Below are the code and all the weights of a small trained network. Each question names an input and a class and asks about switching units off, where a switched-off unit gives its printed mean instead of its output.

import numpy as np


def w(rows, s, z=0):
    codes = np.array(rows[::2]) - 128.0
    scale = np.full(codes.shape[1], s)
    scale[-1] = z or s
    return codes * scale


def f(y):
    return np.maximum(y, 0)


def log_softmax(a):
    a = a - a.max(-1, keepdims=True)
    return a - np.log(np.exp(a).sum(-1, keepdims=True))


def net(x, mask):
    res = np.array(x, float).reshape(1, 4) / 4 @ E
    y = f(res @ A[0][:, :-1].T + A[0][:, -1])
    res = res + np.where(mask, y, B[0][:, -1]) @ B[0][:, :-1]
    return log_softmax(res[-1] @ U[:, :-1].T + U[:, -1])


A, B = {}, {}
E = w([
[141,209,145,1,106,131,165,208],'x0',
[214,64,135,64,124,203,73,100],'x1',
[87,125,129,68,34,38,55,61],'x2',
[89,116,209,129,53,199,204,61],'x3',
],0.0068)
A[0] = w([
[137,209,176,18,93,133,156,210,126],'neuron 1',
[128,91,92,234,144,130,90,50,66],'neuron 2',
[122,152,125,38,79,105,139,158,90],'neuron 3',
[123,137,195,119,61,172,216,99,34],'neuron 4',
[83,139,131,101,50,65,43,77,67],'neuron 5',
[74,172,124,169,139,66,167,128,81],'neuron 6',
[103,50,99,232,167,122,65,45,76],'neuron 7',
[139,130,164,164,154,197,188,148,88],'neuron 8',
[226,85,142,84,132,216,34,101,129],'neuron 9',
[189,147,55,132,207,63,50,192,8],'neuron 10',
[64,123,228,138,60,199,236,37,115],'neuron 11',
[195,124,93,165,219,176,200,173,51],'neuron 12',
[72,160,147,174,117,92,162,153,36],'neuron 13',
[153,153,53,139,185,99,60,170,20],'neuron 14',
[148,190,124,48,135,173,172,203,32],'neuron 15',
[73,99,111,89,45,37,65,82,121],'neuron 16',
[103,185,114,178,156,91,163,145,68],'neuron 17',
[68,141,117,179,125,79,160,180,112],'neuron 18',
[110,68,146,232,109,139,112,72,79],'neuron 19',
[147,117,120,171,193,180,188,191,52],'neuron 20',
[143,156,121,184,222,193,170,179,64],'neuron 21',
[124,101,226,133,63,205,198,81,38],'neuron 22',
[125,213,113,139,108,97,164,141,86],'neuron 23',
[83,161,131,79,58,47,15,67,78],'neuron 24',
[254,69,136,50,132,199,91,97,138],'neuron 25',
[164,136,56,129,199,76,41,187,22],'neuron 26',
[68,166,106,182,136,63,155,172,8],'neuron 27',
[254,62,125,57,158,208,23,94,115],'neuron 28',
[74,179,126,181,131,88,149,159,73],'neuron 29',
],0.006,0.0017)
B[0] = w([
[82,55,19,124,80,150,187,214,243],'neuron 1',
[72,64,21,107,56,153,226,213,208],'neuron 2',
[136,47,71,110,97,168,222,204,197],'neuron 3',
[72,161,65,34,180,47,68,66,201],'neuron 4',
[232,38,211,119,190,209,183,70,216],'neuron 5',
[109,166,198,209,67,72,120,109,185],'neuron 6',
[58,76,37,132,77,148,211,188,228],'neuron 7',
[180,100,187,82,200,161,148,60,187],'neuron 8',
[103,202,191,196,27,84,119,144,230],'neuron 9',
[67,143,97,28,185,48,66,42,217],'neuron 10',
[87,199,59,20,227,62,36,36,255],'neuron 11',
[173,66,197,102,153,141,188,58,204],'neuron 12',
[78,160,194,162,74,75,110,126,170],'neuron 13',
[101,136,95,51,186,50,86,50,192],'neuron 14',
[85,40,68,86,88,134,214,195,202],'neuron 15',
[253,64,184,130,176,191,220,54,232],'neuron 16',
[100,149,183,178,89,107,136,113,176],'neuron 17',
[99,166,198,195,66,98,95,146,187],'neuron 18',
[78,86,26,74,103,141,173,227,203],'neuron 19',
[175,47,224,117,156,159,218,47,192],'neuron 20',
[180,56,191,96,158,170,195,60,202],'neuron 21',
[71,173,84,38,169,43,54,45,220],'neuron 22',
[109,138,134,175,64,106,119,138,171],'neuron 23',
[224,42,199,121,189,186,205,76,238],'neuron 24',
[52,183,178,216,26,55,119,141,239],'neuron 25',
[68,171,96,38,209,56,58,19,211],'neuron 26',
[83,145,182,174,78,83,120,128,185],'neuron 27',
[73,187,200,195,28,34,127,141,249],'neuron 28',
[107,146,179,193,67,105,118,130,181],'neuron 29',
],0.0049,0.006)
U = w([
[205,70,214,123,189,162,178,89,98],'0',
[93,181,63,72,204,88,56,83,106],'1',
[103,76,8,126,89,146,188,212,110],'2',
[106,200,217,200,60,94,109,139,105],'3',
[156,159,108,157,151,164,106,156,254],'4',
[196,191,98,179,196,246,17,210,19],'5',
],0.011,0.0082)

Each question gives the input, the list of numbers given to net, and the class t.
The units are the neurons (one row each of A and B). Each row of codes is followed by its name. A weight is (code - 128) times the scale printed after its matrix; where a second scale follows, it is the last column's (A, B and U).
mask holds one flag per neuron, in row order. A switched-off neuron (its flag False) gives its mean, the last column of its row in B, instead of its output. The means were averaged over made-up inputs and are rounded, as every weight is.
A unit's drop is (log p(t) with every unit on - log p(t) with that unit switched off) / (log p(t) with every unit on - log p(t) with every unit switched off).
The circuit of an input: a set's keep is (log p(t) with only the set's units on - log p(t) with every unit switched off) / (log p(t) with every unit on - log p(t) with every unit switched off). Starting from the 12 units with the biggest drops (on a tie, the unit counted first), units are removed one at a time, each time the one whose removal leaves the highest keep (on an exact tie, the one counted first), for as long as the keep stays at least 0.8.
units of the circuit, in order: the units of the circuit, biggest drop first
most important unit: the unit with the biggest drop
top k neurons: the k neurons with the biggest drops, biggest first
drop when u is switched off: that unit's drop, to one decimal
input [6,6,5,-3], class 2: top 3 neurons : (neuron 1; neuron 3; neuron 15)
input [8,4,-8,-6], class 0: units of the circuit, in order : (neuron 12)
input [-6,7,-2,8], class 1: units of the circuit, in order : (neuron 11; neuron 22)
input [-2,7,-6,-5], class 3: units of the circuit, in order : (neuron 28; neuron 25)
input [6,7,-5,3], class 3: units of the circuit, in order : (neuron 25; neuron 28)
input [0,1,6,-5], class 0: units of the circuit, in order : (neuron 24; neuron 16)
input [6,8,4,5], class 3: top 2 neurons : (neuron 25; neuron 28)
input [-8,6,5,1], class 2: top 3 neurons : (neuron 7; neuron 2; neuron 19)
input [-8,5,-4,-7], class 2: top 3 neurons : (neuron 7; neuron 2; neuron 11)
input [8,3,-2,5], class 2: top 2 neurons : (neuron 1; neuron 15)
input [0,0,-6,8], class 1: top 3 neurons : (neuron 11; neuron 22; neuron 4)
input [-4,-3,7,7], class 0: top 3 neurons : (neuron 16; neuron 5; neuron 24)
input [-5,8,4,-1], class 3: top 3 neurons : (neuron 28; neuron 9; neuron 25)
input [0,-8,7,8], class 1: top 2 neurons : (neuron 11; neuron 4)
input [7,-8,7,-5], class 3: most important unit : neuron 6
input [-6,6,8,-8], class 0: top 4 neurons : (neuron 24; neuron 16; neuron 5; neuron 11)
input [7,8,4,-2], class 3: top 3 neurons : (neuron 28; neuron 25; neuron 9)
input [-7,0,7,8], class 1: top 3 neurons : (neuron 11; neuron 22; neuron 4)
input [8,7,-2,6], class 2: top 2 neurons : (neuron 1; neuron 15)
input [-7,0,-6,-2], class 2: units of the circuit, in order : (neuron 2)
input [-3,-1,3,6], class 1: drop when neuron 11 is switched off : 0.2
input [5,8,0,-5], class 3: drop when neuron 9 is switched off : 0.2
input [-8,2,1,-4], class 2: drop when neuron 16 is switched off : 0.0
input [-6,6,5,7], class 1: drop when neuron 22 is switched off : 0.5
